Each row has a class, written after it, and each block has its own classes.
[-1.576 0.628 0.173 2.889 0.740 2.013 -0.111 0.832 0.035 1.218 0.859 2.395 -0.651 -0.318 -0.882 1.442 -0.142 -0.166 -2.762 0.962 -3.744 0.481 0.187 -0.615 -0.905 0.435 0.006 1.203 0.624 0.456]
domo
[-0.518 1.551 0.283 2.871 -2.272 -2.312 -1.223 0.209 0.139 -0.146 -1.117 0.513 -1.293 1.386 -0.191 -0.741 -1.556 -2.645 -5.570 1.285 -3.041 -1.105 -1.386 0.876 1.199 -1.002 -0.952 -0.744 2.276 -0.641]
domo
[-2.033 0.557 -0.258 5.573 -2.289 -1.646 -2.293 -0.598 -0.422 0.103 2.809 -0.843 0.239 -2.272 1.440 -0.035 -1.298 -1.470 -3.104 1.863 -4.684 0.607 -2.041 -1.820 -0.819 -1.487 0.139 0.594 1.932 -0.362]
Zifa
[-0.832 1.022 1.064 5.668 -0.065 1.557 -1.674 1.195 0.370 1.431 0.410 1.029 -1.160 0.518 -1.588 1.056 -1.030 -2.528 -6.160 2.366 -5.656 0.766 -1.862 0.090 0.125 0.031 -0.201 0.829 1.701 0.070]
domo
[-1.465 0.386 0.181 2.558 -2.357 -2.305 -1.748 -0.608 -0.571 0.025 1.260 -1.515 0.463 -0.157 0.274 -1.643 -0.856 -2.182 -2.127 1.047 -3.045 -0.472 -1.763 1.153 1.712 -2.202 -0.098 -0.170 1.185 -0.419]
Zifa
[0.131 0.802 0.344 2.973 -0.806 -1.920 -0.846 0.786 0.263 0.681 -0.386 0.430 -1.619 2.431 0.059 -0.353 -1.693 -2.547 -5.816 1.166 -1.767 -0.872 -1.430 0.534 0.728 -0.042 -0.736 -0.824 1.439 -0.148]
domo
[-1.710 0.308 0.017 4.331 -1.436 -1.892 -1.934 -0.141 -0.201 0.127 1.464 -1.324 1.053 -0.799 -0.227 -0.028 -1.362 -3.315 -4.493 2.183 -4.466 0.634 -2.490 0.900 1.146 -2.090 0.057 -0.049 1.826 -0.391]
Zifa
[-0.757 0.800 0.203 2.371 -1.855 -0.736 -1.660 -0.635 -0.371 0.134 0.875 -1.252 -0.259 -0.570 -0.042 0.345 -0.795 -1.283 -0.903 0.858 -3.145 0.433 -1.597 0.048 0.638 -0.605 -0.082 0.651 0.566 -0.379]
Zifa
[-0.597 0.614 -0.371 3.950 -1.484 -2.655 -2.041 0.614 0.688 0.000 0.442 -0.929 0.595 -1.160 -0.818 -1.004 -1.855 -2.667 -5.728 2.130 -3.192 0.296 -3.959 0.733 0.490 -0.711 -1.031 -0.548 1.867 -1.098]
domo
[0.854 0.051 -0.256 0.828 0.480 -2.301 0.581 0.983 1.215 -0.226 -1.262 0.215 0.395 2.350 -0.779 -1.064 -1.265 0.136 -3.413 0.127 1.733 -0.709 -0.869 1.432 0.373 -0.784 -0.139 -1.164 0.647 -0.568]
domo
[-2.774 0.734 -0.034 5.629 -1.452 -1.700 -1.626 0.616 -0.260 0.613 2.139 0.312 1.840 -1.627 -0.417 0.559 -1.175 -3.263 -6.302 3.056 -6.473 1.085 -2.607 0.066 0.533 -2.559 0.367 0.505 2.312 -0.281]
Zifa
[-1.593 0.972 0.274 3.882 -2.922 -1.247 -2.556 -0.438 -0.981 1.027 1.289 -1.559 -0.596 -1.504 0.375 0.494 -1.067 -2.966 -2.070 1.995 -5.257 0.156 -3.753 -0.186 0.910 -0.780 -0.480 0.890 1.752 -0.287]
Zifa
[-1.025 1.017 0.463 2.916 -3.424 0.210 -2.502 -0.628 -1.031 1.239 0.920 -1.184 -0.517 -0.896 -0.145 0.417 -0.399 -1.899 -0.535 0.965 -5.063 0.870 -2.315 -0.474 0.990 -0.017 -0.269 1.608 1.552 -0.469]
Zifa

Next block, with new classes.
[-0.616 0.155 -2.974 0.215 0.689 -1.072 0.203 -0.004 -2.303 2.342 0.513 -0.210 -0.753 0.772 1.029 0.471 0.900 -0.095 2.157 -1.769 -0.757 -0.137 -0.763 -0.574 -0.168 -0.286 0.440 1.244 -3.503 0.907]
kuz
[-2.230 -0.295 -1.038 0.567 1.340 -3.653 0.217 0.823 -3.182 0.467 0.032 0.634 1.245 1.348 1.611 1.124 0.042 0.509 1.557 -1.803 2.642 -0.323 -0.053 0.214 1.628 0.046 1.818 0.360 0.547 1.434]
vire
[-0.353 0.210 -1.358 -0.425 1.141 -1.392 -0.515 -1.155 -1.222 0.328 0.712 -0.330 1.514 -0.011 0.253 0.992 0.840 2.766 -0.096 -1.586 0.517 -0.489 -0.520 1.641 0.989 1.020 1.274 0.424 -0.686 0.888]
kuz
[-1.182 0.006 -1.657 0.016 0.605 -0.009 0.228 0.083 -0.178 0.374 0.765 0.634 0.809 -0.839 0.677 1.286 1.058 3.938 1.096 -1.801 1.497 -0.340 -0.165 -0.264 0.648 0.101 0.880 0.577 -0.409 0.651]
kuz
[-0.962 1.138 -1.874 -0.683 2.348 -0.930 -0.209 -0.169 -3.408 0.391 -0.089 0.271 1.528 -0.962 0.742 0.680 -0.781 7.182 1.680 -2.072 2.959 -1.580 0.098 0.484 3.569 -0.483 1.357 1.283 2.376 1.163]
vire
[0.690 -1.475 -1.433 -0.107 0.900 -1.581 0.334 -0.253 -1.481 -0.494 1.503 0.159 0.451 -0.010 0.305 1.549 1.157 2.674 0.547 -1.610 0.594 -0.520 -0.390 0.084 0.030 -0.362 0.394 0.387 -0.324 0.961]
kuz
[-1.121 1.124 -0.970 0.085 0.197 0.524 0.687 0.534 -3.358 0.058 -0.549 0.269 0.040 1.327 0.606 0.947 0.682 1.863 0.891 -0.734 1.753 -0.861 0.731 0.287 0.869 -0.403 1.078 -0.136 2.321 0.828]
vire
[-1.638 0.875 0.377 0.139 0.085 0.442 0.559 -0.428 -2.576 -1.574 -0.574 0.273 0.112 1.318 0.677 2.197 0.669 2.166 0.723 -0.251 1.548 -0.447 0.689 0.276 0.396 -0.868 1.219 -0.385 3.764 1.171]
vire
[-0.777 1.992 -4.748 -0.050 0.311 0.796 0.544 0.167 -2.734 -0.655 1.217 0.613 -1.219 1.083 -0.346 1.766 1.900 6.922 -0.767 -1.005 3.526 -1.251 0.331 1.147 1.634 0.386 0.418 -0.051 1.792 -0.423]
vire
[0.359 0.251 -1.334 0.737 -0.245 0.828 0.638 0.256 -1.130 -0.757 0.999 0.666 1.289 -0.513 0.179 1.613 1.797 3.090 0.275 -1.557 1.414 -0.474 -0.458 2.455 0.494 -0.462 0.783 0.452 0.233 0.966]
kuz
[-0.861 1.712 -1.055 0.568 0.772 0.952 0.465 0.740 -2.923 -1.072 -0.072 -0.801 -0.600 1.448 0.582 0.038 0.707 2.149 0.875 0.438 2.724 -0.804 1.094 0.059 0.726 0.014 1.451 -0.001 2.717 1.648]
vire
[-2.540 1.905 -1.505 -0.222 -0.038 -0.650 0.895 1.351 -3.468 0.019 1.641 -0.019 -0.257 1.246 -0.522 1.146 0.241 1.886 0.131 -0.302 2.068 -0.336 0.460 -0.105 0.799 -0.214 1.065 0.856 2.358 1.434]
vire
[0.333 0.139 -0.963 -0.077 0.930 -1.684 0.285 0.576 -0.799 0.956 1.075 0.633 0.103 -0.491 0.450 0.136 0.171 3.986 0.644 -2.364 1.406 -0.708 -0.457 -0.130 0.634 0.090 1.191 0.777 -1.126 0.997]
kuz
